Below is a small trained network, with its code and all its weights. Each question gives an input and a class and asks what happens when units are switched off, that is, made to give their printed mean instead of their output.

import numpy as np


def w(rows, s, z=0):
    codes = np.array(rows[::2]) - 128.0
    scale = np.full(codes.shape[1], s)
    scale[-1] = z or s
    return codes * scale


def norm(h):
    return h / np.sqrt((h * h).mean(-1, keepdims=True) + 1e-5)


def f(y):
    return y / 2 * (1 + np.tanh(0.7978845608 * (y + 0.044715 * y**3)))


def log_softmax(a):
    a = a - a.max(-1, keepdims=True)
    return a - np.log(np.exp(a).sum(-1, keepdims=True))


def net(x, mask):
    res = np.array(x, float).reshape(1, 3) / 4 @ E
    u = 0
    for l in range(2):
        y = f(norm(res) @ A[l][:, :-1].T + A[l][:, -1])
        res = res + np.where(mask[u : u + 6], y, B[l][:, -1]) @ B[l][:, :-1]
        u += 6
    return log_softmax(norm(res)[-1] @ U[:, :-1].T + U[:, -1])


A, B = {}, {}
E = w([
[147,224,152,113,244,101,59,195,161,44],'x0',
[184,30,11,149,117,150,95,74,227,144],'x1',
[180,3,204,56,143,23,35,81,174,74],'x2',
],0.0064)
A[0] = w([
[106,103,123,99,79,88,59,190,57,95,99],'0.n1',
[213,121,56,151,110,104,101,52,131,117,121],'0.n2',
[136,138,72,113,192,237,125,195,172,82,125],'0.n3',
[154,169,146,112,103,157,154,149,78,205,169],'0.n4',
[69,150,108,145,138,151,99,158,99,254,139],'0.n5',
[137,148,168,122,103,165,124,96,104,81,5],'0.n6',
],0.0079,0.0024)
B[0] = w([
[97,173,132,135,193,97,91,30,113,111,182],'0.n1',
[143,194,79,131,35,139,179,72,110,117,237],'0.n2',
[142,171,135,161,167,181,122,202,112,241,252],'0.n3',
[143,62,97,130,119,112,200,152,176,63,237],'0.n4',
[139,140,144,42,82,124,116,151,115,110,229],'0.n5',
[127,163,32,254,139,205,88,133,65,241,120],'0.n6',
],0.0078,0.0042)
A[1] = w([
[152,175,186,77,101,82,108,165,103,32,253],'1.n1',
[161,64,108,124,59,173,90,103,178,198,133],'1.n2',
[174,156,120,227,195,69,91,122,135,84,58],'1.n3',
[164,189,124,96,107,158,81,183,250,93,221],'1.n4',
[126,116,221,99,122,119,33,48,11,114,85],'1.n5',
[138,120,1,77,93,210,88,96,118,172,138],'1.n6',
],0.0065,0.002)
B[1] = w([
[112,90,158,91,59,135,182,116,128,126,255],'1.n1',
[126,236,81,246,114,106,88,86,187,63,228],'1.n2',
[156,94,139,107,120,98,88,86,170,141,176],'1.n3',
[59,100,87,122,201,175,132,167,124,224,212],'1.n4',
[110,135,163,138,169,154,81,114,116,118,245],'1.n5',
[182,121,167,137,131,34,72,29,131,124,239],'1.n6',
],0.011,0.0046)
U = w([
[134,170,144,167,219,170,149,233,93,161,142],'0',
[117,93,253,93,157,103,73,92,122,89,170],'1',
[126,86,115,63,169,105,75,181,208,150,86],'2',
[193,98,120,138,122,109,94,177,86,98,2],'3',
[199,140,81,216,89,61,108,69,179,44,174],'4',
[193,176,103,206,166,120,72,126,188,203,83],'5',
[122,93,127,82,27,145,201,192,84,97,184],'6',
],0.012,0.0051)

Each question gives the input, the list of numbers given to net, and the class t.
The units are the neurons (one row each of A and B). Each row of codes is followed by its name. A weight is (code - 128) times the scale printed after its matrix; where a second scale follows, it is the last column's (A, B and U).
mask holds one flag per neuron, layer by layer. A switched-off neuron (its flag False) gives its mean, the last column of its row in B, instead of its output. The means were averaged over made-up inputs and are rounded, as every weight is.
A unit's drop is (log p(t) with every unit on - log p(t) with that unit switched off) / (log p(t) with every unit on - log p(t) with every unit switched off).
The circuit of an input: a set's keep is (log p(t) with only the set's units on - log p(t) with every unit switched off) / (log p(t) with every unit on - log p(t) with every unit switched off). Starting from all 12 units, units are removed one at a time, each time the one whose removal leaves the highest keep (on an exact tie, the one counted first), for as long as the keep stays at least 0.8.
units of the circuit, in order: the units of the circuit, biggest drop first
k most important neurons: the k neurons with the biggest drops, biggest first
top k neurons in layer l: the k neurons of layer l with the biggest drops, biggest first
drop of u: that unit's drop, to one decimal
input [5,8,-1], class 5: units of the circuit, in order	(0.n3)
input [0,-1,-4], class 6: top 2 neurons in layer 0	(0.n5; 0.n4)
input [8,6,2], class 5: 2 most important neurons	(0.n3; 0.n2)
input [4,-8,-3], class 6: units of the circuit, in order	(1.n1; 0.n4)
input [-6,0,-3], class 4: top 2 neurons in layer 1	(1.n2; 1.n1)
input [3,7,0], class 5: top 2 neurons in layer 1	(1.n4; 1.n1)
input [8,4,1], class 0: 2 most important neurons	(0.n3; 1.n4)
input [-7,-2,0], class 4: top 2 neurons in layer 1	(1.n2; 1.n1)
input [4,5,3], class 5: units of the circuit, in order	(1.n4; 0.n2)
input [-1,1,-6], class 0: units of the circuit, in order	(0.n2; 1.n2)
input [-7,-1,-3], class 4: top 3 neurons in layer 1	(1.n2; 1.n1; 1.n4)
input [2,0,1], class 2: top 4 neurons in layer 1	(1.n3; 1.n6; 1.n2; 1.n4)
input [8,4,6], class 2: 2 most important neurons	(1.n4; 1.n6)
input [-4,-3,1], class 6: units of the circuit, in order	(1.n6)
input [4,5,2], class 5: 2 most important neurons	(1.n4; 0.n3)
input [5,6,4], class 5: 2 most important neurons	(1.n4; 0.n2)
input [7,5,7], class 2: top 2 neurons in layer 1	(1.n4; 1.n6)
input [7,5,2], class 5: top 2 neurons in layer 1	(1.n3; 1.n1)
input [1,-8,0], class 6: top 3 neurons in layer 1	(1.n1; 1.n6; 1.n2)
input [-4,2,-5], class 4: units of the circuit, in order	(1.n6)
input [3,5,0], class 5: 2 most important neurons	(0.n3; 1.n4)
input [2,3,-1], class 5: drop of 0.n2	0.2
input [6,1,4], class 2: drop of 1.n6	0.3
